Each row has a name. Each piece below is followed by the name of the row it came from. Each question is about the rows just above it.

[169 194  97 128  89  89 129 114 196 152  91  85 118 121 143 151 134 186
 169 149 108 129 110 112 143 144 102 118 117 132 152 126 162] -> j_645
[177  89 128  97 194  89 129  65  88 105 111  85 109 132 112 110 149 144
 134 143 169 143 108 186 129 151 127 153 103 157 113 147 148] -> j_916
[115 133 130 108 116  89 188 131 137 165 152 129 118 135 136 125  76 186
 209 132 150 111 134 129 149 157 158  89 150  92 126  80 141] -> j_187
Which row holds [143 151 134 186]? | j_645
Where do [112 110 149 144 134 143 169 143 108 186] appear? | j_916
Which row holds [143 151 134 186 169 149 108 129 110 112 143 144]? | j_645
q: [194  97 128  89  89] | j_645
q: [112 143 144] | j_645
q: [121 143 151 134 186 169 149 108] | j_645

[135 212 132  65]  j_196
[180 209 129 118]  j_816
[ 45 148 132 191]  j_888
[209  71 206  53]  j_336
[135 212 132 191]  j_903
[135 212  75 131]  j_370
[ 82  69 148 193]  j_264
Where do [ 69 148 193] appear? | j_264
Which row holds [135 212 132  65]? | j_196
Where do [209  71] appear? | j_336
q: [135 212 132 191] | j_903

[ 81 114 153 120 170 140 158 140 124  99] -> j_603
[100 154 136 123 148 194 131  64 151 128] -> j_332
[134 192 136 123 131 194 148  64 125 171] -> j_382
[166 181  51  98 163 112 119 210 148 161] -> j_366
[ 87 110 144 119 164 121 149 140 129 105] -> j_997
[ 98 103 134 119 184 128 159 124 127  97] -> j_492
[109 148 105 114 171 106 163 158 153 155] -> j_692
[108 151 129 131 144 160 126  98 125 142] -> j_407
[ 91  79 146 120 134 149 134 153 126  68] -> j_273
[142 139  77 105 164 127 138 170 130 133] -> j_986
q: [136 123 131 194 148  64] | j_382
q: [166 181  51  98] | j_366
Which row holds [112 119]? | j_366
q: [148 105] | j_692
q: [ 87 110 144] | j_997
The row with [148 105 114 171 106 163 158 153 155] is | j_692
[151 129 131] is in which row? | j_407

[112  81  76 129  93 161 131 135 115 131 119 139  82 116 133  98 141 111
 152 111 138 103 124 121 134 120 118 155  93 141 161 153 120 128 157 128
 107 105 127 105 118 123 122 117 106 119 163 132 131 133 155 170 146 113
 132 149 148 117 110 144 122 118] : j_37
[132 127  88 146 122 151 133 127 103 131 144 119  70 115 121 101 130 133
 165  91 151 128 172 119 148  99 140 147 111 102 177 122 133 120 161 138
  98  55 144 118 131 133 115 122  93 142 140  96 138 137 134 147 130 147
 127 149 132 108  93 121 156 118] : j_462
[140 110 139 147 133 151 107 132  94  93 102 160 123 137 158 111 117 132
 112  90  95 116 143 126 140 126  98 112 176 115 153 136 109 105 153 110
  94 138 109 100 100 148 154 161 137 162 133 168 153 168 168 125 136 158
 148 127 129 113 128 110 162 115] : j_757
[147 111 130 121  93 164 136  99 112 162 106 120 140 155 147 129 116 136
 145 122 127  81 103 131 164 127 144 116 120 122 116  93 116 146 116 118
 118 139 126 127 151 165  98 123 180  99 111  96 134 137 138  85 119 129
 163 154 135 118 124 138 140 164] : j_207
[112 121  92 126  65 147  98 114 104 140 131 134  80 105 153 118 112  93
 137 125 138 114 136 139 130 114 129 163 109  96 160 142 107 108 165 141
 107 110 130 122 103 145 126 105 111 148 131  90 115 185 134 140 147 153
 132 160 155 131 121 140 110 136] : j_240
[152 126 115 131 101 132 110 127 129 141 144 107 119 141 105 131 105 136
 157 137 148 122 134 155 127 106 138 140 184  95 169 132 105 105 141 127
 154 120 118 128 113  94 113 149 134 118 109 129  77 127 118 145 113 139
 143 123 134 130 123 133  93 113] : j_56
[129 130 138 101  90 143 109 114 152  65 148 143 128 114 114 137 117 145
  91 122 158 154 126 123 168 118 135 123 136 119 105 120 116 147 123 143
  89  98 111 133 139 123 118 118 141 138 143 122 116 135 131 103 139 130
 121 116 132 130 120 155 142 155] : j_956
[134 116 138 112 124 144 114 127 115 101 134 118 123 106 141 133 125 119
 120  95 148 134 142 125 144 150  98 143 167 154 149 151 118 135 127 110
 101 123 148 134 126 153 175 148 126 162 168 133 137 140 168 131 130 170
 144 123 121 101 131 124 182 115] : j_139
[132 100 138 134  97 108 119 172 108 123 123 116 129 126 140 100 174 133
 125 117 127 100 151  82 155 126 161 113 134 126 112  96 161 120 141 150
 121 110 144 100 137 110 122 137 139  96  73 130 142 121 143 189 135 138
 146 101 160 133 133 108 136 121] : j_523
[144  96 107 133 136 130 170 160 169  88  91 107 103 156 102 109 138 121
 125 106 172 133 125 136 117 102 144 100 127 104 116 114 128 146 106 114
  87 130 118 119 107 127 140 151  98 132 106 141 136 113 121  97 124 147
 134 129 105 167  97  85 152 109] : j_298
Which row holds [ 77 127 118 145 113]? | j_56
q: [ 96 138 137 134] | j_462
The row with [118 135 123 136 119 105 120 116 147 123] is | j_956
q: [109 114 152] | j_956
q: [162 168 133] | j_139
[127 129 113 128 110] is in which row? | j_757
[152 126 115 131 101 132 110 127 129 141 144 107 119 141 105 131 105 136
 157 137 148 122 134 155 127 106 138 140 184  95 169 132 105 105 141 127
 154 120 118 128 113  94 113 149 134 118 109 129  77 127 118 145 113 139
 143 123 134 130 123 133  93 113] is in which row? | j_56

[155 131 120 155 164] : j_538
[148 138 171 121 172] : j_652
[148 119  84 129 171] : j_791
[150 119  89 130 171] : j_639
[142 124 134 133 141] : j_682
[171 121 148 138 149] : j_886
[136  78  60 159 171] : j_961
[139  64 130 171  89] : j_181
[160 122 139 137 153] : j_586
q: [171 121 148 138] | j_886
Which row holds [ 89 130 171]? | j_639
[119  84] is in which row? | j_791
q: [148 119] | j_791
q: [148 138 171] | j_652
q: [119  89 130 171] | j_639
[119  89] is in which row? | j_639

[143 117 130 130 189 171] -> j_668
[155 109 178 148  82 112] -> j_647
[155 178 114 108 173  94] -> j_78
[119 139 133 120  57  71] -> j_734
[173 114 155 108 178 145] -> j_364
Where do [109 178] appear? | j_647
q: [155 108 178] | j_364
q: [114 108 173] | j_78
q: [173 114 155 108 178] | j_364
q: [130 189 171] | j_668

[122 117 124  89 156  99] = j_34
[115 130 106 186 145 180] = j_291
[122 117 124  89 156  72] = j_201
[135 107 146 132 115  30] = j_516
[127 116  82 109 135  92] = j_995
[125 135 137 126 125 136] = j_755
[125 125 126 135 137 117] = j_783
[135  92] is in which row? | j_995
q: [117 124  89 156  99] | j_34
q: [126 135 137] | j_783
q: [122 117 124  89 156  72] | j_201
q: [125 125 126 135 137] | j_783
Where do [135 107 146 132] appear? | j_516

[179 218 183 180 179 171] -> j_199
[180 218 183 179 123  76] -> j_12
[179 180 123 180 179 171] -> j_333
[218 183 179 123  76] is in which row? | j_12
q: [218 183 180 179] | j_199
[180 218 183 179 123  76] is in which row? | j_12

[160 157 165 166  93] = j_974
[160 123 124 133 225] = j_342
[113 160 120 108  61] = j_226
[163 158 157 157  77] = j_341
The row with [158 157] is | j_341
The row with [160 120] is | j_226
The row with [165 166] is | j_974

[126 122 115 137 136 126 125 120 119 100 132 131 133 146 111 123 121 109
 119 121 104 143 126 111 123] : j_559
[135 125 105 136 120 125 138 131 115 139 105 147 121 130  99 112 132 133
 157 143 148 127 135 104 119] : j_533
[123 128 107 133 139 154 137 106 143 148 103  87 130 132 146 130 153 131
 166 114 122 132 132 162 135] : j_577
[133 118 165  96 103 127 153 142 130 105 139  84 137 139 126 134 137 120
 167 127 105 132 133  98 130] : j_490
[135 161 129 173 143 140 139 137 136  93 160 141 129 114 139 131 137 111
 151 110 165 132 123 124 120] : j_307
[130 122 129 173 133 133 123 119 144 119 143  45 128 159 137 142 116 132
 129 117 104 134 129 111 129] : j_445
[125 131 147 126 143 106 127 125 119 141  86 173 130 119 126 140 123 138
 104 114 153 114 131 139 134] : j_936
Which row holds [143 148 103  87 130 132]? | j_577
[159 137 142 116 132 129] is in which row? | j_445
The row with [128 159] is | j_445
q: [126 134 137] | j_490
Which row holds [135 161 129 173 143 140 139 137 136  93 160 141 129 114 139 131 137 111
 151 110 165 132 123 124 120]? | j_307
q: [139 105] | j_533

[ 98  94 140  96 146  97 146 145 146 145 144  96 145 157  97 146 100 141
 149  97 139 146  95 159 146] -> j_543
[140  90 128 141 132 142 132 132 132 132 128 141 131 151 142 137 142 129
 132  90 128 132 140 147 136] -> j_805
[145 146 145 144  96 144 157  97 121 121 128 126 121 110 127 117 127 125
 123 112 125 120 126 112 118] -> j_167
[ 96 140 146  98 145  97 146  94 146 149 130 117 148 165 112 156 114 138
 142 198 137 151 117 163 153] -> j_20
[ 87 142 143  85 152  87 151 152 154 153 145  87 153 166  85 156  89 145
 154 145 143 155  86 168 154] -> j_41
[ 98  94 140  96 146  97 146 145 146] is in which row? | j_543
[ 96 140 146  98 145] is in which row? | j_20
Where do [145 146 145 144  96 145 157  97] appear? | j_543
q: [156 114 138 142 198 137 151] | j_20
The row with [145  87 153 166] is | j_41

[131 162 130 116 126 114 131 106  57]  j_125
[116 120 123 174 114 124 143 130 119]  j_39
[162 130 117 126 114 131 119 139  71]  j_457
q: [120 123 174 114 124] | j_39
Which row holds [162 130 116 126 114 131]? | j_125
The row with [120 123 174 114] is | j_39

[134 125 164 178 166 142 136 132 178 141 154 175 134 156 169 135 153] : j_537
[134 126 167 181 169 143 137 133 181 143 156 178 135 159 172 136 155] : j_108
[134 125 163 179 166 143 136 131 179 140 155 177 134 157 170 133 151] : j_724
[136 137 170 167 170 142 142 146 169 155 149 161 141 153 164 153 164] : j_439
[162 146  75  71  78 124 133 117  80 106 125  91 152 106  94 116 101] : j_398
[134 126 163 179 119  79 124 108  78  87 122 134 133 158 170 133 151] : j_350
[139 105 165 192 174 129 124 103 203 124 167 198 135 159 190 116 156] : j_828
[163 148  76  67  79 122 134 119  78 108 124  87 154 104  92 121 104] : j_294
[138 121 162 185 167 143 135 124 187 135 161 186 135 160 176 127 151] : j_539
The row with [174 129] is | j_828
The row with [163 148  76  67  79 122 134] is | j_294
q: [ 79 122 134 119  78 108 124  87] | j_294

[175 144  73 201] = j_899
[ 84 122 192 150] = j_720
[121 192  90  52] = j_339
[ 84  73 144 150] = j_365
[ 84  73 144] is in which row? | j_365
The row with [144  73] is | j_899
q: [122 192] | j_720

[131 166 128 148 120  98 135 137 149 133 140 125 116 122 120 151 137 158
 145 157 110 124  90 151 124 117 110 127 141 111 100 100 110 150 159 121
 115 150 136 124 137 173 158 128 158 123  99 163 119 110 132 118 146  85
 150 139 140 150 131 111]  j_807
[131 120 140 157 159 170 131 126 136 134 130 148 158 129 154 120 143 130
 138 121 158 150 161 126 138 154 148 148 141 158 157 151 151 129 129 150
 161 130 138 150 142 124 137 147 132 143 151 137 153 157 145 151 139 163
 136 135 134 138 145 152]  j_573
[131 120 140 157 159 170 131 126 136 134 130 148 158 129 154 120 143 130
 138 121 158 150 161 126 138 154 148 148 141 158 157 151 151 129 129 150
 161 130 138 150 142 124 132 147 132 143 151 137 153 157 145 151 139 163
 136 135 134 138 146 152]  j_437
[203  83 139 148 120 128  99 163 105 189 109 182 149 118 167 134 122 160
 145 193 144 122 106  39 137 120 123  69 147 119 185 141 166 150 103 190
 126 118 182 124 154  84 155  51 149  85 120 142 168  74  96 142 141  85
 140 139 150  49  72 165]  j_567
[139 128 141 151 150 156 136 135 137 139 135 146 150 136 149 130 141 135
 139 132 151 146 152 131 141 148 146 143 141 150 152 148 148 135 133 147
 151 135 141 145 142 124 136 143 132 140 148 136 150 152 142 148 138 159
 134 134 133 136 142 149]  j_363
The row with [ 85 150 139 140] is | j_807
q: [203  83 139 148 120 128  99 163 105 189 109 182 149 118 167 134 122 160
 145 193 144 122 106  39 137 120 123  69 147 119 185 141 166 150 103 190
 126 118 182 124 154  84 155  51 149  85 120 142 168  74  96 142 141  85
 140 139 150  49  72 165] | j_567

[ 90  71  82 103 106 175 135  92 134  93 134 134 135 134 136  93 135 118
  92 130  94 135 135 176 135 136  95 123 130  96] -> j_547
[140 137 144  99 138 144 102 119 157 122 153 157 158 160 134 122 159 201
 117 173 120 143 153 164 141 162 120 195 170 121] -> j_145
[ 82  71 106  90 103  67 138  99 140 100 141 139 140 138 144  99 138 144
 102 137 104 138 145  70 136 138  98 147 137 102] -> j_823
q: [145  70 136] | j_823
q: [138 144  99 138 144] | j_823
Where do [ 82  71 106  90 103] appear? | j_823
q: [140 138 144  99 138 144 102] | j_823

